In the rows, zero is written as 128.
Here are made-up nodes, facts about them, and rows of numbers that follow some of those facts. Name the node behind each unnamed row.

Facts:
{kladras,bigek} Θ gosok
{kladras,kuforem,falem} Θ runom
{mekler} Θ piram
{neskis} Θ midre
{trosku} Θ gabatre
{dralo,fadok,grevuk,skome,givum,pladrin} Θ pavum
{lelu} Θ sagruk
{lelu,drabrul} Θ groklavo
{fadok,kagefer} Θ bedrok
{fadok,pitam,grakedrak,dribok,sukik} Θ brudram
{brimu} Θ korak
{faflo,pamal,sutor} Θ voge
{grutruk,tase,bibal,lifus} Θ skome
{lubam,vabar} Θ pobul
{lubam,tamu,tanen,puflefu,timas} Θ kuforem
{flupes,togrer,bedrok} Θ vovar
{tase,temok,togrer,rikla,brodruk,tabrom,pladrin,sotar} Θ zogror
{tase,gimastum} Θ klabrur
{stonel,pidrim,gukleflol,vumem} Θ grevuk
{flano,steklos,minulas,skugrezak,bizil,driva} Θ grigetro
{flano,brudram,brodruk,brotrus,raras,skugrezak} Θ steklos
{buple} Θ rostal
{buple} Θ minulas
{buple,klatu} Θ kagefer
{plofos,meplar,grigetro,bibal,bruplun,zapulom,resko,driva} Θ suklorul
{stoklim,brudram,feflil} Θ brodruk
{stego} Θ pidrim
{stego,tamu,tridek} Θ fulan
{brudram,kiko,skome,pavum} Θ bizil
{brudram,bezan,tamu,gukleflol,rigagris} Θ stoteflam
{bigek,pitam,nuster,kuforem,reger,gimastum} Θ breklar
{grosu,bezan,brodek,pamal} Θ kiko
{grevuk,budim,kluvakil,runom,brotrus,flustibuk} Θ driva
{kiko,gosok,dogis,grakedrak} Θ fliklim
{meplar} Θ luvorom
{korak,kesim} Θ gruske
{tamu,gimastum} Θ brotrus
{mefa,gosok,breklar,buklan} Θ pamal
{mefa,grunem} Θ skupo
{greflu,feflil,pegigu} Θ lubam
{pipak,feflil} Θ pladrin
{kagefer} Θ broflus
{kagefer,vabrar,noskepen} Θ dralo
{kagefer} Θ rikla
{kagefer} Θ ziflir
{piram,feflil} Θ raras
{gruske,grakedrak,skodam,lifus,gabatre} Θ flebri
{nenan,grakedrak,groklavo,ziflir,mivapos,fogri} Θ gimastum
{kesim,gririmum} Θ feder
{kesim,flustibuk} Θ vimom
{tanen,vovar} Θ plifin
{budim,kluvakil,klabrur,genok,flebri} Θ skugrezak
{dogis} Θ bretris
{dogis} Θ brimu
{dogis,kuvi,genok} Θ tanen
{vabrar} Θ vustir
{grakedrak,tabrom} Θ sope
{grakedrak} Θ grorin
{rostal} Θ replos
{rostal,sutor} Θ plofos
{rostal,bruplun,tubogra,fleme} Θ grosu
{rostal} Θ tubogra
{rostal,klope} Θ mivapos
{lopo} Θ grutruk
{lopo} Θ plonum
{pibros,skiklor} Θ stoklim
{kifibos} Θ robor
{kifibos,bekostu} Θ plimur
{vabar} Θ tase
{pamal,skodam} Θ zapulom
{klatu,sagruk} Θ plazo
{puflefu,skupo} Θ budim
{mudrar,broflus} Θ lifus
{pladrin} Θ timas
{timas,gabatre} Θ rigagris
{gririmum,fazul} Θ kluvakil
{gririmum} Θ skiklor
{bibal} Θ duna
{migim} Θ tridek
{nuster} Θ ziva
{drabrul} Θ trosku
{drabrul} Θ kifibos
{zeska,badro} Θ sotar
{klope} Θ faflo
{bruplun,pobul} Θ stonel
{zistos,griklus} Θ dravem
{flustibuk,lifus} Θ badro
{dravem} Θ vumem
{buklan} Θ nofes
{raras} Θ deves
{raras} Θ pedis
{griklus} Θ stego
{flutrofa} Θ klatu
{broflus} Θ sturan
{lelo} Θ buklan
{lelo} Θ lelu
{midre} Θ fleme
{bekostu} Θ meplar
{bekostu} Θ skesi
{fazul} Θ dalak
{fasir} Θ mefa
{bizil} Θ resko
{falem} Θ fogri
{brozi} Θ brodek
{reger} Θ givum
{plimur} Θ flustibuk
{flosti} Θ mudrar
{kladras,mekler,feder,lelu,tase,flano,grevuk,kiko,meplar,korak,luvorom,brodruk,nenan,kesim,plifin,skome,genok,pedis,skodam,grorin,timas,migim,fogri,vimom,sutor,zeska,bruplun,zistos,flustibuk,feflil,badro,lifus,zapulom,buklan,deves,midre,plazo,sagruk,bizil,falem} κ b
{neskis,trosku,dralo,brimu,faflo,lubam,zogror,plofos,stoklim,replos,temok,stego,grosu,bezan,tamu,mefa,sturan,greflu,kagefer,piram,tanen,steklos,dogis,grakedrak,pidrim,rostal,nofes,kluvakil,tabrom,klabrur,kuvi,voge,kifibos,givum,klatu,gukleflol,puflefu,sope,grigetro,groklavo,mudrar,duna,ziflir,mivapos,pladrin,gririmum,skupo,nuster,rigagris,pavum,brotrus,drabrul,skesi,vumem,kuforem,bedrok,dravem,dalak,sotar,raras,flutrofa,broflus,suklorul,bekostu,fleme,fazul,skugrezak,pegigu,robor,brozi,plimur,lidruli,flosti} κ a
{fadok,buple,brudram,bigek,pitam,pipak,rikla,breklar,gruske,plonum,lopo,runom,bretris,bibal,dribok,klope,lelo,noskepen,gabatre,skiklor} κ d
{grutruk,flupes,stonel,tridek,gosok,brodek,togrer,budim,vabrar,fliklim,pibros,vabar,pamal,grunem,flebri,fulan,pobul,tubogra,vovar,stoteflam,ziva,griklus,minulas,sukik,resko,fasir,reger,vustir,gimastum,driva} κ c

Known rows:
[162 163  91  81 123 148 174  88 101 138 143 123 135 123  75 154  74 152
 109 118 121  88 125 109 146 107 112 116 143 130 142 135 110 113 111 105
 105 129 116 116 129 122 157 119 118 130 163 162 131 163]: griklus
[120  94 160 185 147 143  78 122 174 150 142 134 111 116 191 151 147 130
 113 145 111 119 115 144  91 123 152 138 111 136 149  65  86 113 101 109
 134  77 146 110 110 107 160 138 126 117 115  85  90 123]: vimom
[132 143 155 176 123 146 101 187 145 161 108 127 127 133 142 152 142 133
 147 149 136 131 148 118  97 158  82 118  79 124 117 106 171 110 147 137
  84  95 116 119 108  94 123 115 127 104 114  86 121 120]: skugrezak
[110 142 146 108 126 133 158 145 102 124 131 125 107 142 101 121 132 108
 129 119 119 126 130 156 136 181 158 106 123 130 150 128 128 137 145 120
 124 101 120 137 118 117 123 125 120 127  97 127 134 142]: lubam
[141 164 122 145 128 101 127 128 113 105 113 149 144 136  90 156 150 119
 137 154 143 135 137  91 128 122  96 119 118 151 125 148 133 139 117 124
 118 142  97 144 146 174 137 140  88 157 175 135 111 135]: bekostu
[144 137 101  67 132 102 156  68  75  90 115 144 139 142 117 117 123 152
 114 133 136 108 129 113 181  94 149 137 130 109 131 172 148 103 128 125
 138 145 144 119 130 143 137 157 144 134 128 148 150 157]: reger
[113 105 151 117 117 159 115 106 139 161 134 110 141 137 165 109  99  99
 124 108 110 155 125 145 143 155 134 133 133  59  88 113  91 148 163 127
 141 163 150 148 115 121 146  99 178 113  98 126 153 101]: bretris
[141 145 103 112 120  74 136 111  90 106  89 143 154 146  82  99 121  97
 128 135 149 151 115 136 143 115 139  97 131 130 107 165 146 166 139 144
 135 176 117 172 160 181 150 132 125 135 159 154 118 122]: dogis
[149 102 122 149 150 122 107 114 109 109 136 136 122 129 139 136 126 130
  94 169 108 100 110 130 103 108 133 133 126 141 151 112 106 111  90 101
 125 110 144 122 155 130 178 134 119 119 150 124 103 136]: mekler
[118 134 155 111 123 162 150 132 121 121 128 126 114 140 175 164 123 184
 129 142 127 111 141 124 125 122 117 158  98 106 157 113 159  78 125 120
 111  73 141  95  82  91 104 126 148 119 101  91 153 150]: driva
[133 102 139 132 179 148 148  91 164 155 149 126 106 137 165  83 108 109
 101  63  93 136  79 166 124 200 164 132 152 117 118 104  13 173 140 137
 153  91 149 142 117 117 141 122 160  94 107 107 109 118]: plifin
[122 157 161 157 120 128 130 178 138 133 110 126 122 139 149 161 138 132
 148 144 141 146 140 126 102 145  97 119  90 133 142 115 156 134 146 129
 121 107 110 127 119 138 114 118 128 130 132  95 117 126]: skupo
[101 150 140 119 123 136 144 162  99 116 134 119 100 124  76 156 153 134
 138 125 125 120 139 128 133 173 132 115 132 158 154 144 149 116 136 109
 122  91 103 115 120 113  89 140  93 145 113 128 145 157]: vumem
[135 156 133 159 135 126  96 111 141 139 125 157 136 120 100 128 172  93
 136 104 128 133 153 104 137 150 112 112 126 156 104 132 122 118 111 130
 107 124 112 126 119 136 125 137  99 146 139 118 113 124]: broflus
[140 160 124 125 133 101 151 142 100 109  95 128 129 142  92 139 110 118
 122 151 128 139 124 124 125 135 100 104 114 133 139 150 144 151 151 124
 120 135 107 153 147 162 145 121 126 138 159 138 113 133]: puflefu
[107  94 115 116  63 171 129 154 138 154 150  98 135  83 134 138 108 138
 143 135 132 130 145 141 111  80 137 140 148 106 145 106 139 130 136 119
 135 187 131 135 137 119 111  99 118 145 140 169 166 103]: brudram
[169 109 101 151 153 123  97 131 103 103 147 132 130 136 125 126 120 171
 104 164 130  92 112  89 103 103  91 143 125 152 131 144 152 100 110 130
  98 127 126 115 173 118 158 122 128 123 149 134 129 138]: flano

Name these rows:
No name comes twice in this set of rows, the named rows included.
[131 162 130 118 146 102 159 100 115 126 110 139 127 145  83 120 119  84
 118 104 117 156 114 145 146 165 139  91 129 128 134 137  91 176 142 136
 141 138 114 161 132 171 134 128 130 139 159 145 111 131] => kuvi
[150 105  96 126 136 130 169 125 129 138 149 111 109 117  93 140  67 130
  96 144 124 106  80 160  99 116 142 124 151 144 171 107  71 162 100 107
 131 140 128 147 171 146 155 107 116 110 174 165 102 139] => migim
[138  89  92 159 134 112  86  92 176 127 148 140 146  83 136 108 152 122
 115 109 126 115 110 129 110  69 154 145 164 161 122 123  94 136  73 130
 150 157 133 131 146 152 127 148  84 157 176 146 102 112] => zeska
[123 109 131 132  77 162 134 141 120 150 133 101 141 107 135 165  91 131
 122 160 121 138 131 133 103  80 111 132 120  99 154  88 148 138 126 103
 112 188 132 146 148 140 159  96 135 134 158 153 138 125] => gabatre
[136 139 120 119 129 159 115 120  78  87 165 117 151 136  99 139 147 153
 137 146 111 112 146  57 141 117  82 171 138 106 107 165 143  99 124 121
 103 172 101 118 165 134 119 111 123 169 145 173 181 139] => bibal
[150 107 118 151 146 111  93 124  93  82 122 138 130 131 148 135 136 150
  98 184 121 105 114 102 106  83 123 156 118 141 135 134 150 105  98 124
 116 118 142 128 165 134 171 136 128 126 148 132 122 139] => skodam
[ 89 102 170 100 111 141 159 143 118 139 129  89 128 134 193 102  89 135
 152 107 126 162 108 165 129 155 141 145 130  40 122 132 120 167 189 141
 166 148 147 140 113 134 107  94 193 115  78 125 176  94] => breklar
[167 157 109 140 125 108 113 117 100 125  97 145 142 140  80 135 120  91
 120 165 133 134 138 120 138 114 105  93 121 144 114 122 138 135 120 121
  92 149 117 152 151 151 185 127 125 123 167 143  97 141] => drabrul
[ 82 109 154 162  95 150  97 161 244 199 132 130 124  76 171 110 171  87
 161  60 146 152 153 170 103 130 177 112 143 149 109  81 110 143 117 148
 161 119 142 112  67  93  65 136  95 146  87  86 107  83] => zogror
[152 154 130 121 127 121 166  94 124 104 111 142 146 144 151 174 104 171
 124 145 129 112 135 102 127  86  92 148 109 117 154 125 145 109 112 122
 116 127 123 123 125 153 141 128 136 134 152 121 120 141] => grunem
[131 152 137 102 147 142 165  49 164 167 129 144 131 144 160 122 104 117
 121  57 114 133 125 145 163 170 161 119 138  89 115 110  40 142 136 127
 153 105 143 120  70 126 143 133 166 112 107 106 109 134] => vovar
[ 93 122 147 133 122 171 138 131 141 125 175 108 135 119 147 139 144 140
 143 101 111 133 123 127 116 152 124 156 144 102 141 122  92 144 133 115
 143 146 111 126 102 131  87 112 129 159 117 139 166 104] => plonum
[125 142  98 101  92 125 161 170  97 133 122 111 116 107  42 140 102 121
 130 138 150 121 127 149 124 111 122  94 145 169 159 135 167 158 119 119
 109 152 105 139 158 132 117 121  80 137 168 168 133 149] => gukleflol

The same nodes again, as new rows of numbers:
Named rows:
[152  92 127 102 130 129 141 106 155 158 122 132 131 132 114  87 134 105
 136 110 148 147 139 133 137 182 110 127 113 121 117 164 112 101 101 136
 149 174 109 153 115 133 156 167 119  90 141 127 112  81 155 100 164]: bedrok
[142 125 150  97  83 155 145 111 125  92 131 117 107  73 112  81 165 173
 112 109 135 128 129 159 119 135 146 156 139 100 175 185 108 146  90 154
 114 113 117  99 131 117 128 119 116 114 106  85 108 100 147 103 143]: fadok
[146 112 103 114 112 152 155 104 143 145 115 129 136 130 130 103 131 120
 139 117 143 148 127 141 150 170 128 119 115 101 112 183 128 119 104 133
 136 145 125 177 118 120 134 136 106  87 131 124  98  58 154 101 129]: broflus
[139 107 149  63  92 126 135 154 154  85 111 155 116  90 137 112 125 180
 135  92 134 115  95 108 140 162 131 159 149 100 159 131 182 157 106 140
  97 106 144 125 123  95 158 153 108 125 116 120  97 158 125 106 150]: skiklor
[143  83  95 103 131 110 139 153 157 138 155 134 124 116 128  79 151 119
 117 109 135 141 140 116 109 163  93 113 127 151 104 104 154 109 134 129
 146 148 102 119 115 143 171 152 131  86 115 130 111 121 149 128 117]: tanen
[132  94 134  83 112 132 138 103 140 139 119 132  99 144 113 128 126 110
 147  89 166 114 135  87  70 187  80 147 114 145 135  68 116 108 126 106
 144 192 133 147 127 142 155 163 108 115 133 132 131 141 156  94 139]: plifin
[143 117 124 136 137 130 153 125 145 155 142 116 137 138 119 109 147 136
 123 129 146 152 139 160 122 163 121 142 118 137 135 186 118  94 110 126
 128 159 111 126 135 121 127 145 144 101 124 124 115  79 138 129 152]: givum
[133  72  75 102 113 122 136 161 154 143 140 119 124 111 140  80 142 109
 117 108 124 139 125 109 121 159  91  98 117 147  99 100 170 129 154 115
 148 126 112 138 114 142 161 141 117  79  99 124  96 109 147 135  85]: brimu
[124 121 140 113 100 136 101  93 129 143  77 142 112 192 114 137  99  91
 195 107 172 117 157 117 106 179  88 152 124 126 121  97  76 129  66  92
 156 196 145 170 149 128 137 158  95 141 168 140 120 133 156 101 165]: plazo
[138 126 114 161 116 114 136 158 135  94 155 133 119 101 137  85 167 161
 117 141 136 137 168 160 130 114 133 121 110 128 130 172 172 116 112 126
 110 124  89  85 116 122  94  92 136  95  95 125 122  84 139 141 119]: tamu
[160 104 103 114 125 125 160 104 133 106 122 144 124 108 138  71 180 130
 119 137 141 149 130 141 131 153 123 114 102 125 124 168 137 105 109 142
 129 129 113 150 109 134 126 129 119  96 124 126 114  74 152 114 113]: tabrom
[ 92 118 144 129 124 110 117 137 146 137 143 123 146 155 168 155 113 145
 137 113 181 151  68 158 155 169  95 152 135 128 172 137 145 118 141 119
  98 133 149 128 141  97 144 162 118 152 134 177 109 142 125 132 178]: driva
[108 103 107 175 103 123 117 188 159 124 143 109 124 149 139 129 130 145
 118 111 154 137 201 134 133 158 120 146 102 107 124 160 179 128 119 127
 126 157  79  95 135 107  91  85 129  90 120 138 118  84 132 143 157]: stego
[125 147 144 105 135 160 149  70 131 152 102 111 117 148 135 167 133 146
 140 104 174 142 106 131  90 187 112 165 115 112 170 154 103  97 149 118
 103 180 146 167 149 129 116 141 120 139 139 123 130  96 141 102 125]: skome
[147 104 126 101 144 110 143 152 159 147 131 155 143 132 140 125 131 151
 140 127 133 144 104 127 142 176 109 141 135 140 119 140 172 112 127 116
 111 136 125 142 126 113 157 172 148 100 117 140 115 118 128 124 135]: skugrezak
[115 118 125 111 154 116  93 120 167 193 158 131 157 173 158 132 106 105
 165 104 122 160 133  91 157 160 109 110 105 125 106 168 124 110 115 111
 142 150 135 158 139 126 182 150 125 141 126 118 122 110 129 138 135]: replos
[141 125 100  99  77 151 131 141 136 104  96 103 122 118 160  85 166 143
 125 119 150 139 124 161 113 157 129 136 161 123 159 135 102 166 111 133
 118 113 127  92 139 109 126 118 113 124 121  97  86 125 133 130 109]: gabatre

Name these rows:
No name comes twice in this set of rows, the named rows included.
[135 120 132 104 168 110 143 138 169 170 144 141 151 154 144 141 113 139
 146 127 144 154 103 118 150 193 105 143 128 131 127 170 156 103 131 119
 114 158 121 150 134 110 165 179 144 127 135 134 124 122 119 132 159] => grigetro
[ 91 105 154 136 104 126 119  95 138 143 131 117 133 161 131 131 113 103
 136  92 182 143 111 145 151 172  91 147 119 103 169 145  87 110  90 133
 145 166 146 141 136 110 154 161  85 138 160 166 100 109 161 110 198] => vustir
[104  98 120 114 122 118  99 122 152 174 169  97 145 153 151 112 134  86
 123 103 167 144  80 131 110 164  63 116 135 166 155  90  79 105 148 110
 143 153 147 129 138 138 193 186 117 144 129 153 104 162 150 141 147] => fliklim
[ 97 138 155 140 121 147 125 124 140 140 121 118 115 167 131 176 117 160
 148 100 182 122 157 123  85 175 109 183 107 118 156 130 137 110 134 116
 104 184 119 126 160 121 104 112 126 144 130 139 143 120 135 119 154] => grevuk
[157 130 117 141 131 113 118 137 133 122 154 126 126 106 124  79 170 142
 138 145 134 138 153 170 129 120 114 112 106 161 115 162 124 104  96 111
 123 120 119  96 137 128 120 124 156  99  96 115 112  97 138 142 119] => nuster
[112 163 149 118 126 145  87  91 127 125 147 127 123 123 137 144 126 157
 184 117 133 126 120 124 119  97 118 127  91 133 140 137 130 122 118  85
 108 130 163 145 140 133 120 107 124 171  91 112 142 122 132 124  91] => sutor
[132 133 118  99 104 156 166  90 131 127  66 130 122 156 149 155 137 139
 151 108 179 132 103 124  97 200 113 160 127 101 153 116 133 135 140 110
 113 160 151 178 141 125 108 137 105 133 148 142 117 105 145  94 108] => badro
[121 120 107  87 107 144 139 126 141 133  69 139 126 167 165 169 108 135
 170 106 171 131 102 102  96 196  93 154 136 117 140  79 163 142 151  93
 114 163 151 173 142 115 128 139 106 137 143 154 114 135 137 110 104] => vimom
[155 112 116 123 137 105 162 115 145 113 127 136 126 126 140  85 181 127
 116 135 148 152 144 141 120 179 121 132 109 125 135 181 133  90 117 156
 131 153 100 129 114 126 127 139 123 112 131 119 135  92 142 112 143] => pladrin
[ 90 121 119 132 123 116  94 114 140 149 171  97 136 139 162 115 142 114
 135 107 155 153  91 139 135 125  97 112 110 139 160 132  86  98 137 120
 138 130 155 128 125 129 164 146 107 165 109 147 116 125 143 136 129] => brodek

The same nodes again, as new rows of numbers:
Some nodes and their rows:
[103 133  97 109 160 141 146 108 149 155 156 161 113 105 166 158 184 164
  87 144  98  81 185 193 159 105]: vumem
[108 123 153 149 136 106 128 172 106 148 102 112 134  98 108 147 164 130
 141 140  76 141 125 187 138 148]: tabrom
[111 133 136 117 122 121  89 167 102 104 128 104 134 122 142 117 138 132
 116 121 117 113 176 157 118 116]: robor
[113 132 140 118 115 120  87 165 101 103 132 104 131 121 142 114 141 125
 112 120 115 114 176 155 120 118]: duna
[104 113 167 127 163 122 176 145 107  94 103 102 161 192 100 129  69 165
 128 114  50  76 169 142 201 161]: mivapos
[106 104 145 108 114 168 164  81 117 216 149 117 115 143  72 159 120  14
 111  77 134 142 114  80  57  68]: skome
[166 119 132 122 146 131 163 113 125 157 167 116 138 134 122 110 129 140
 131 145 138 167 114 117  98  93]: zistos
[169 119 130 104 132 127 138 124 105 142 164  96 147 128 124  86 141 137
 129 141 149 176 130 116  74  91]: plifin
[221 116 173 122  98 159 151 127  97 116 174 124 125 144 167 127 165  91
 121 134 137 200 108  91 130 101]: meplar
[162 137 142 136 133 126 149 126 130 159 169  93 116 154 126 132  89 125
 150 139 151 181 100 101  98  98]: skodam
[159 113 159 139 144 115 181 125 110 204 131  90 133 122  86 147 148 116
 160 148 104 204  76 136 102 120]: tase
[153 117  92 145 108 168 122  81 192  95 141 139  80 134  99 145 123 162
 173 111 162 146  83 171 150 148]: tubogra
[109 110  98 118 105 156 156  83 173  97  90 133 125 110 124 126 138 118
 117 111 166 135 117  88 119 176]: reger
[133 105 100  98 101 163 104  91 144 105 102  96 104 119 122 107 166 137
 152  97 173 147 129 129 114 148]: vustir
[127 111  94 110 113 161 128  82 166 115 103 119 104 120 124 124 156 144
 146 104 165 138 119 129 129 154]: griklus
[135 120  92 166  82 156 130  90 210  54 133 160 107 109 105 135  95 133
 125 121 177 143  79 123 117 173]: pamal
[136 140 107 125 106  99 107  85 113 149 126 141 115 134  95 147 126 124
 117 143 136 102 111  96 148 150]: noskepen

Rows to name:
No name comes twice in this set of rows, the named rows included.
[133 146 123 193 120 131  95 149 173  80 190 169 101 135  95 156  62 149
 139 129 105 105 109 217 151 108] => grosu
[174 127 176 127  79 150  84 179  80  66 136 125 119 132 194 138 178  79
 105 113 115 141 160 134 168 125] => suklorul
[105 137 133 146 127 120 110 160 130 106 136 136 127 126 133 136 111 130
 116 126 107 105 149 159 136 124] => brozi
[102 148 128 163 118 106 126 164 150  82 134 147 140 105 146 142  91 121
  86 146 119 108 144 132 119 147] => mefa
[162 126 127 144 132 122 171 120 146 123 170 132 153 120 119 110  95 132
 108 158 147 170 100  99  80 114] => buklan
[147 142 145 130 130 120 140 124 124 190 161  62  98 168 117 152  85 103
 162 125 155 185 105  95  83  97] => lifus
[178 128 183 144  77 156 104 175  93  66 140 144 110 136 202 160 168  70
 100 113 108 143 140 127 187 135] => plofos
[126 137 106 141 115  91 135  91 128 116 112 177 152 121  93 129 101 129
  90 155 134  91 102  69 144 171] => pitam
[165  94 161 142 181 122 180 144 105 197 107 161 179 103  74  88 163 141
 183 152  92 189  42 151 105  94] => brodruk
[110 113 106 112  93 166 121  82 155 137  99  93  87 131 107 151 145  94
 153  84 165 145 110 110 115 157] => grutruk

